Below is a small trained network, with its code and all its weights. Each question gives an input and a target symbol and asks what happens when units are switched off, that is, made to give their printed mean instead of their output.

import numpy as np


def w(rows, s, z=0):
    codes = np.array(rows[::2]) - 128.0
    scale = np.full(codes.shape[1], s)
    scale[-1] = z or s
    return codes * scale


def f(y):
    return y / 2 * (1 + np.tanh(0.7978845608 * (y + 0.044715 * y**3)))


def softmax(a):
    e = np.exp(a - a.max(-1, keepdims=True))
    return e / e.sum(-1, keepdims=True)


def log_softmax(a):
    a = a - a.max(-1, keepdims=True)
    return a - np.log(np.exp(a).sum(-1, keepdims=True))


def net(x, mask):
    ids = ['ΔΘΠΣαβγεζλμξτφψω'.index(c) for c in x.split()]
    T = len(ids)
    res = E[ids] + P[:T]
    u = 0
    for l in range(2):
        r = res
        for j in range(2):
            rows = slice(2 * j, 2 * j + 2)
            q, k, v = (r @ M[l][rows].T for M in (Q, K, V))
            z = softmax(np.where(np.tri(T) > 0, q @ k.T / 2**0.5, -1e9)) @ v
            o = O[l][rows]
            res = res + np.where(mask[u + j], z, o[:, -1]) @ o[:, :-1]
        u += 2
        y = f(res @ A[l][:, :-1].T + A[l][:, -1])
        res = res + np.where(mask[u : u + 12], y, B[l][:, -1]) @ B[l][:, :-1]
        u += 12
    return log_softmax(res[-1] @ U[:, :-1].T + U[:, -1])


Q, K, V, O, A, B = {}, {}, {}, {}, {}, {}
E = w([
[152,144,87,110,172,99,129,154,41],'Δ',
[97,137,176,120,113,109,227,146,152],'Θ',
[50,204,122,129,82,122,192,109,119],'Π',
[148,75,161,110,161,77,207,206,96],'Σ',
[176,177,109,140,146,75,162,84,171],'α',
[195,158,109,100,126,79,143,129,86],'β',
[170,170,159,157,107,64,135,108,91],'γ',
[106,69,203,84,46,72,88,95,173],'ε',
[189,112,91,150,120,121,143,140,102],'ζ',
[200,133,149,157,194,101,160,122,165],'λ',
[88,119,221,163,229,146,124,173,135],'μ',
[130,172,95,137,163,178,142,120,100],'ξ',
[130,155,67,149,112,86,121,96,84],'τ',
[174,198,173,134,116,129,142,153,77],'φ',
[165,94,183,185,248,156,121,134,199],'ψ',
[165,215,129,131,156,121,151,95,105],'ω',
],0.017)
P = w([
[201,134,51,198,131,65,69,230,253],'0',
[153,197,118,158,148,62,88,174,166],'1',
[157,177,126,150,149,98,116,133,149],'2',
[161,171,134,149,140,120,138,117,132],'3',
[161,158,149,153,131,141,150,99,117],'4',
[165,152,152,156,122,153,158,82,107],'5',
[166,143,155,157,115,167,171,78,99],'6',
[163,134,155,160,115,171,176,60,91],'7',
],0.0069)
Q[0] = w([
[31,35,55,63,60,130,112,181,14],'0.h1',
[220,254,136,113,121,76,98,13,39],'0.h1',
[101,172,55,121,128,136,123,118,144],'0.h2',
[136,146,174,64,95,85,163,93,99],'0.h2',
],0.0056)
K[0] = w([
[122,95,68,118,122,99,172,210,8],'0.h1',
[149,162,93,111,83,128,96,78,116],'0.h1',
[124,150,112,126,134,121,146,116,125],'0.h2',
[106,123,123,96,108,109,116,126,137],'0.h2',
],0.013)
V[0] = w([
[54,149,101,189,116,171,193,169,131],'0.h1',
[116,156,137,170,112,182,95,2,171],'0.h1',
[154,170,126,228,241,115,183,189,143],'0.h2',
[169,197,71,180,117,141,180,214,83],'0.h2',
],0.0056)
O[0] = w([
[195,64,106,147,151,100,67,120,58,84],'0.h1',
[168,163,112,16,199,16,110,197,175,88],'0.h1',
[113,159,80,254,49,117,41,176,165,255],'0.h2',
[52,79,98,118,113,58,112,187,195,178],'0.h2',
],0.0059,0.0037)
A[0] = w([
[114,131,28,68,97,57,164,135,139,189],'0.n1',
[95,146,102,85,84,40,184,70,87,176],'0.n2',
[149,150,150,117,93,207,195,181,3,1],'0.n3',
[111,99,141,127,67,81,112,125,156,92],'0.n4',
[180,98,113,86,226,49,119,204,101,148],'0.n5',
[78,62,100,132,155,200,182,200,1,70],'0.n6',
[101,125,102,155,186,110,155,112,72,91],'0.n7',
[145,122,59,188,119,104,200,94,169,235],'0.n8',
[49,92,140,144,8,76,102,119,204,79],'0.n9',
[44,68,141,92,205,119,177,180,185,193],'0.n10',
[145,113,131,114,137,78,104,115,177,55],'0.n11',
[167,124,139,71,153,148,204,29,53,152],'0.n12',
],0.0081,0.004)
B[0] = w([
[121,108,132,158,104,254,81,130,128,179],'0.n1',
[161,150,189,165,70,238,86,110,137,212],'0.n2',
[124,139,175,88,147,98,153,62,77,147],'0.n3',
[166,147,190,98,160,103,134,130,162,156],'0.n4',
[223,195,131,74,101,49,125,189,135,153],'0.n5',
[102,156,105,219,155,78,111,49,138,156],'0.n6',
[104,156,155,135,184,68,78,28,143,131],'0.n7',
[154,177,126,153,153,208,91,176,141,253],'0.n8',
[136,185,155,47,211,92,60,189,213,207],'0.n9',
[175,192,217,171,90,79,99,227,132,152],'0.n10',
[74,107,172,115,183,99,76,184,207,133],'0.n11',
[119,119,61,209,7,190,166,60,173,185],'0.n12',
],0.0087,0.0065)
Q[1] = w([
[91,77,129,4,158,81,50,131,128],'1.h1',
[162,145,87,206,152,167,192,124,90],'1.h1',
[157,141,79,152,139,97,127,144,50],'1.h2',
[108,186,33,109,97,185,114,106,129],'1.h2',
],0.013)
K[1] = w([
[176,201,84,176,182,165,107,184,88],'1.h1',
[125,48,133,137,43,139,175,63,177],'1.h1',
[207,113,6,190,93,113,178,144,53],'1.h2',
[105,126,31,73,97,154,108,61,157],'1.h2',
],0.012)
V[1] = w([
[150,22,162,39,164,73,98,129,151],'1.h1',
[173,137,89,253,5,180,125,112,155],'1.h1',
[146,158,155,72,156,47,119,184,192],'1.h2',
[82,207,106,107,120,124,55,176,182],'1.h2',
],0.0054)
O[1] = w([
[106,35,74,121,127,46,102,210,41,112],'1.h1',
[107,130,253,98,201,173,140,83,221,188],'1.h1',
[160,81,48,177,109,216,147,19,59,209],'1.h2',
[179,94,173,127,144,104,185,57,70,254],'1.h2',
],0.0055,0.009)
A[1] = w([
[80,131,198,113,128,165,156,83,159,205],'1.n1',
[108,138,122,105,221,188,119,155,118,255],'1.n2',
[197,125,155,133,128,186,115,74,205,133],'1.n3',
[92,101,145,182,191,126,114,68,148,187],'1.n4',
[83,28,109,113,175,154,48,242,76,38],'1.n5',
[65,108,43,151,87,203,205,106,128,47],'1.n6',
[87,182,133,116,154,123,66,241,162,155],'1.n7',
[50,146,112,97,72,171,153,61,64,96],'1.n8',
[120,42,13,90,131,211,53,143,92,109],'1.n9',
[30,214,60,77,157,151,184,131,84,169],'1.n10',
[94,103,150,76,82,125,64,123,2,104],'1.n11',
[127,41,86,127,130,124,228,204,79,145],'1.n12',
],0.0089,0.0061)
B[1] = w([
[159,77,62,147,148,107,93,160,124,202],'1.n1',
[153,93,142,151,81,123,132,76,104,166],'1.n2',
[80,143,131,130,123,84,146,140,96,250],'1.n3',
[117,120,101,49,83,169,127,158,80,171],'1.n4',
[77,72,255,210,169,160,97,166,145,133],'1.n5',
[163,115,168,94,107,58,116,79,206,141],'1.n6',
[145,185,149,128,154,51,201,119,170,152],'1.n7',
[135,175,124,105,192,176,105,173,78,146],'1.n8',
[50,136,84,105,137,124,132,135,248,140],'1.n9',
[169,176,170,134,163,137,108,2,146,134],'1.n10',
[86,116,149,70,168,114,50,156,74,140],'1.n11',
[112,60,121,13,164,154,229,116,193,140],'1.n12',
],0.01,0.021)
U = w([
[176,210,188,155,79,97,156,93,151,253],'Δ',
[104,76,92,187,56,254,100,135,37,254],'Θ',
[49,128,93,123,94,50,212,112,102,48],'Π',
[69,130,107,151,117,120,79,173,153,83],'Σ',
[149,163,92,69,78,137,125,214,149,51],'α',
[78,98,182,137,157,138,133,120,113,64],'β',
[128,157,136,79,157,179,92,140,165,101],'γ',
[112,141,62,136,200,57,95,126,105,38],'ε',
[200,64,108,172,192,162,84,121,166,80],'ζ',
[137,118,184,78,88,177,193,114,154,56],'λ',
[90,113,124,114,124,169,154,158,169,109],'μ',
[147,76,173,82,70,36,76,88,175,71],'ξ',
[192,131,57,103,194,120,138,157,153,50],'τ',
[120,178,145,55,150,133,158,157,97,32],'φ',
[122,98,48,162,99,114,118,105,181,84],'ψ',
[72,120,145,136,175,105,165,53,163,62],'ω',
],0.0093,0.006)

Each question gives the input, a string of symbols that net reads in full, and the target symbol t.
The units are the heads (2 rows each of Q, K, V and O) and the neurons (one row each of A and B). Each row of codes is followed by its name. A weight is (code - 128) times the scale printed after its matrix; where a second scale follows, it is the last column's (O, A, B and U).
mask holds one flag per unit, layer by layer, with each layer's heads first. A switched-off unit (its flag False) gives its mean, the last column of its rows in O or B, instead of its output. The means were averaged over made-up inputs and are rounded, as every weight is.
A unit's drop is (log p(t) with every unit on - log p(t) with that unit switched off) / (log p(t) with every unit on - log p(t) with every unit switched off).
The circuit of an input: a set's keep is (log p(t) with only the set's units on - log p(t) with every unit switched off) / (log p(t) with every unit on - log p(t) with every unit switched off). Starting from the 12 units with the biggest drops (on a tie, the unit counted first), units are removed one at a time, each time the one whose removal leaves the highest keep (on an exact tie, the one counted first), for as long as the keep stays at least 0.8.
units of the circuit, in order: the units of the circuit, biggest drop first
k most important neurons: the k neurons with the biggest drops, biggest first
top k neurons in layer l: the k neurons of layer l with the biggest drops, biggest first
input ω α ω, target Θ: units of the circuit, in order	1.n7, 0.n9
input μ ψ ψ, target Θ: units of the circuit, in order	0.n9, 1.n4
input ε τ μ, target β: top 3 neurons in layer 0	0.n9, 0.n8, 0.n12
input ω Θ α γ α ω, target Θ: top 3 neurons in layer 1	1.n7, 1.n6, 1.n1
input ε Θ ε β γ τ α γ, target Θ: units of the circuit, in order	1.n7
input ε ε τ, target Δ: top 2 neurons in layer 1	1.n4, 1.n7
input τ γ φ γ Π Σ, target Δ: units of the circuit, in order	0.n10, 0.n5, 1.n1
input α τ Π Π ψ Θ γ ψ, target Θ: 3 most important neurons	1.n4, 1.n7, 1.n2
input Δ ε ψ ω Θ α ε τ, target Δ: top 2 neurons in layer 0	0.n4, 0.n9
input γ ω Π μ, target Δ: units of the circuit, in order	0.n10, 1.n7
input Σ Σ ε ζ, target μ: 2 most important neurons	0.n9, 1.n12
input ε Σ ξ Δ Δ Σ ξ Θ, target λ: 2 most important neurons	1.n12, 1.n6
input α Δ Σ λ τ ε ψ Σ, target Π: 4 most important neurons	0.n9, 0.n6, 1.n12, 0.n1
input λ ζ Π Σ α Π τ Π, target Θ: top neuron in layer 1	1.n1
input α τ ε α Θ Δ α, target ψ: 3 most important neurons	0.n9, 1.n9, 0.n8
input ζ Σ β Π μ Π, target Θ: 2 most important neurons	1.n1, 0.n9
input ε ξ β ζ, target μ: 2 most important neurons	1.n12, 1.n5
input α Σ ψ λ Σ Θ Σ Θ, target Θ: top 2 neurons in layer 1	1.n7, 1.n1
input β β Σ Θ ψ Δ, target Δ: 3 most important neurons	0.n9, 1.n10, 0.n12
input ε ξ Π ε Π Δ, target Δ: 2 most important neurons	0.n12, 0.n5
input Σ φ Σ ψ α μ γ μ, target Θ: units of the circuit, in order	1.n4
input Θ Σ β φ τ Π Σ, target Θ: top 2 neurons in layer 0	0.n6, 0.n9
input α Δ ξ ε Π α Θ, target λ: 3 most important neurons	0.n9, 1.n12, 1.n6
input ε Π ε Σ ψ, target Δ: 2 most important neurons	0.n10, 1.n1
input Δ φ μ γ ξ, target Δ: 2 most important neurons	1.n10, 0.n4
input Σ ε Σ α μ φ, target φ: 3 most important neurons	0.n9, 0.n8, 1.n11
input μ β ε ε ε Σ, target Π: 2 most important neurons	0.n12, 0.n6
input Σ μ Π ε Π Σ φ Δ, target ε: top 2 neurons in layer 0	0.n8, 0.n9
